Below is a small trained network, with its code and all its weights. Each question gives an input and a class and asks what happens when units are switched off, that is, made to give their printed mean instead of their output.

import numpy as np


def w(rows, s, z=0):
    codes = np.array(rows[::2]) - 128.0
    scale = np.full(codes.shape[1], s)
    scale[-1] = z or s
    return codes * scale


def f(y):
    return np.maximum(y, 0)


def log_softmax(a):
    a = a - a.max(-1, keepdims=True)
    return a - np.log(np.exp(a).sum(-1, keepdims=True))


def net(x, mask):
    res = np.array(x, float).reshape(1, 6) / 4 @ E
    y = f(res @ A[0][:, :-1].T + A[0][:, -1])
    res = res + np.where(mask, y, B[0][:, -1]) @ B[0][:, :-1]
    return log_softmax(res[-1] @ U[:, :-1].T + U[:, -1])


A, B = {}, {}
E = w([
[129,211,28,61,161,194],'x0',
[223,29,23,172,146,129],'x1',
[57,123,60,169,8,128],'x2',
[175,100,184,110,76,249],'x3',
[22,31,105,3,130,92],'x4',
[36,90,124,206,211,197],'x5',
],0.0073)
A[0] = w([
[171,205,132,169,129,141,109],'N1',
[159,106,168,106,87,211,55],'N2',
[83,156,160,133,136,146,61],'N3',
[135,113,191,85,86,237,101],'N4',
[138,203,82,71,135,156,141],'N5',
[137,179,89,87,148,164,81],'N6',
[224,47,47,131,156,122,87],'N7',
[113,141,115,127,148,69,55],'N8',
[133,73,247,173,110,56,102],'N9',
[157,188,149,190,123,128,107],'N10',
[144,166,91,95,156,149,77],'N11',
[168,133,187,73,212,116,98],'N12',
[157,172,140,152,130,122,90],'N13',
[60,251,239,72,115,115,91],'N14',
[132,162,110,121,135,146,82],'N15',
[138,181,150,180,131,146,49],'N16',
[120,130,101,91,141,151,123],'N17',
[104,71,128,47,137,135,50],'N18',
[108,178,89,108,170,171,87],'N19',
[131,152,110,154,135,77,89],'N20',
[130,117,144,136,125,95,198],'N21',
[58,159,79,167,16,139,114],'N22',
[227,189,143,21,45,34,2],'N23',
[159,153,169,92,172,119,144],'N24',
[151,121,161,109,229,136,96],'N25',
[71,81,147,25,132,115,107],'N26',
[86,195,117,148,179,36,124],'N27',
[125,162,99,136,151,76,167],'N28',
[103,131,115,147,157,122,77],'N29',
[38,112,142,192,218,204,123],'N30',
[156,128,137,97,98,123,229],'N31',
],0.016,0.0071)
B[0] = w([
[138,149,177,168,152,46,187],'N1',
[80,122,78,36,172,102,176],'N2',
[114,116,50,164,123,145,152],'N3',
[115,135,95,7,193,118,199],'N4',
[128,63,219,112,112,166,191],'N5',
[72,68,148,127,107,141,165],'N6',
[203,53,44,176,151,139,206],'N7',
[107,123,110,83,169,111,150],'N8',
[40,27,192,123,87,175,214],'N9',
[126,133,168,162,151,50,182],'N10',
[59,76,125,133,110,138,157],'N11',
[137,165,96,97,37,93,195],'N12',
[107,146,132,157,138,79,159],'N13',
[209,36,28,194,143,144,249],'N14',
[87,104,125,143,122,129,143],'N15',
[104,142,131,175,150,68,160],'N16',
[124,108,178,137,122,124,154],'N17',
[98,144,140,177,147,45,176],'N18',
[83,81,163,131,110,157,163],'N19',
[79,121,91,79,149,108,151],'N20',
[183,117,199,111,136,152,166],'N21',
[146,159,95,94,4,94,211],'N22',
[43,242,79,192,141,234,236],'N23',
[184,152,160,99,75,124,180],'N24',
[112,162,85,96,40,103,181],'N25',
[134,152,186,186,164,28,210],'N26',
[124,132,106,18,188,121,195],'N27',
[148,133,142,57,161,123,171],'N28',
[64,140,71,120,140,130,141],'N29',
[157,236,169,184,158,250,203],'N30',
[211,170,218,119,155,173,188],'N31',
],0.034,0.018)
U = w([
[96,172,106,181,144,194,255],'0',
[175,40,40,187,139,134,104],'1',
[98,123,146,192,154,38,63],'2',
[60,30,168,137,90,163,71],'3',
[107,114,87,48,188,118,102],'4',
[138,144,85,118,1,101,117],'5',
[235,120,192,113,131,160,177],'6',
],0.0089,0.0075)

Each question gives the input, the list of numbers given to net, and the class t.
The units are the neurons (one row each of A and B). Each row of codes is followed by its name. A weight is (code - 128) times the scale printed after its matrix; where a second scale follows, it is the last column's (A, B and U).
mask holds one flag per neuron, in row order. A switched-off neuron (its flag False) gives its mean, the last column of its row in B, instead of its output. The means were averaged over made-up inputs and are rounded, as every weight is.
A unit's drop is (log p(t) with every unit on - log p(t) with that unit switched off) / (log p(t) with every unit on - log p(t) with every unit switched off).
The circuit of an input: a set's keep is (log p(t) with only the set's units on - log p(t) with every unit switched off) / (log p(t) with every unit on - log p(t) with every unit switched off). Starting from the 12 units with the biggest drops (on a tie, the unit counted first), units are removed one at a time, each time the one whose removal leaves the highest keep (on an exact tie, the one counted first), for as long as the keep stays at least 0.8.
units of the circuit, in order: the units of the circuit, biggest drop first
unit that matters most: the unit with the biggest drop
k most important neurons: the k neurons with the biggest drops, biggest first
drop of u: that unit's drop, to one decimal
input [-2,8,-1,2,6,-8], class 0: most important neuron -> [N23]
input [8,1,4,1,-4,-8], class 0: 2 most important neurons -> [N23; N9]
input [-4,6,4,-3,-4,-8], class 0: 2 most important neurons -> [N23; N14]
input [-7,1,-3,5,3,7], class 0: 3 most important neurons -> [N30; N5; N6]
input [-6,7,-3,-2,-7,8], class 0: 2 most important neurons -> [N30; N14]
input [1,-7,-5,7,1,6], class 1: 3 most important neurons -> [N14; N23; N27]
input [4,-2,-7,5,-7,-5], class 2: 3 most important neurons -> [N1; N10; N22]
input [-3,4,7,-6,-3,6], class 5: 2 most important neurons -> [N22; N23]
input [1,-8,8,6,-1,-5], class 1: 3 most important neurons -> [N14; N12; N25]
input [2,5,-4,-6,1,4], class 4: 3 most important neurons -> [N14; N23; N27]
input [-6,-2,6,-5,1,-3], class 3: 4 most important neurons -> [N9; N12; N25; N4]
input [5,-7,3,3,7,-4], class 1: 3 most important neurons -> [N14; N1; N10]
input [-6,7,-2,8,-5,-1], class 4: 3 most important neurons -> [N14; N2; N4]
input [6,5,-2,-3,-7,2], class 2: 4 most important neurons -> [N14; N1; N9; N10]
input [-5,-3,-1,-2,-3,0], class 3: unit that matters most -> N9
input [2,2,2,-6,-7,6], class 2: 4 most important neurons -> [N23; N10; N1; N16]
input [-6,-7,-1,-4,7,2], class 1: drop of N3 -> 0.3
input [3,-6,-2,-4,6,5], class 1: drop of N10 -> 0.4
input [1,2,-4,7,-4,-5], class 4: drop of N2 -> 0.7
input [-2,1,3,8,-7,-6], class 4: units of the circuit, in order -> [N2]
input [-7,3,8,8,-1,6], class 4: drop of N2 -> 1.2
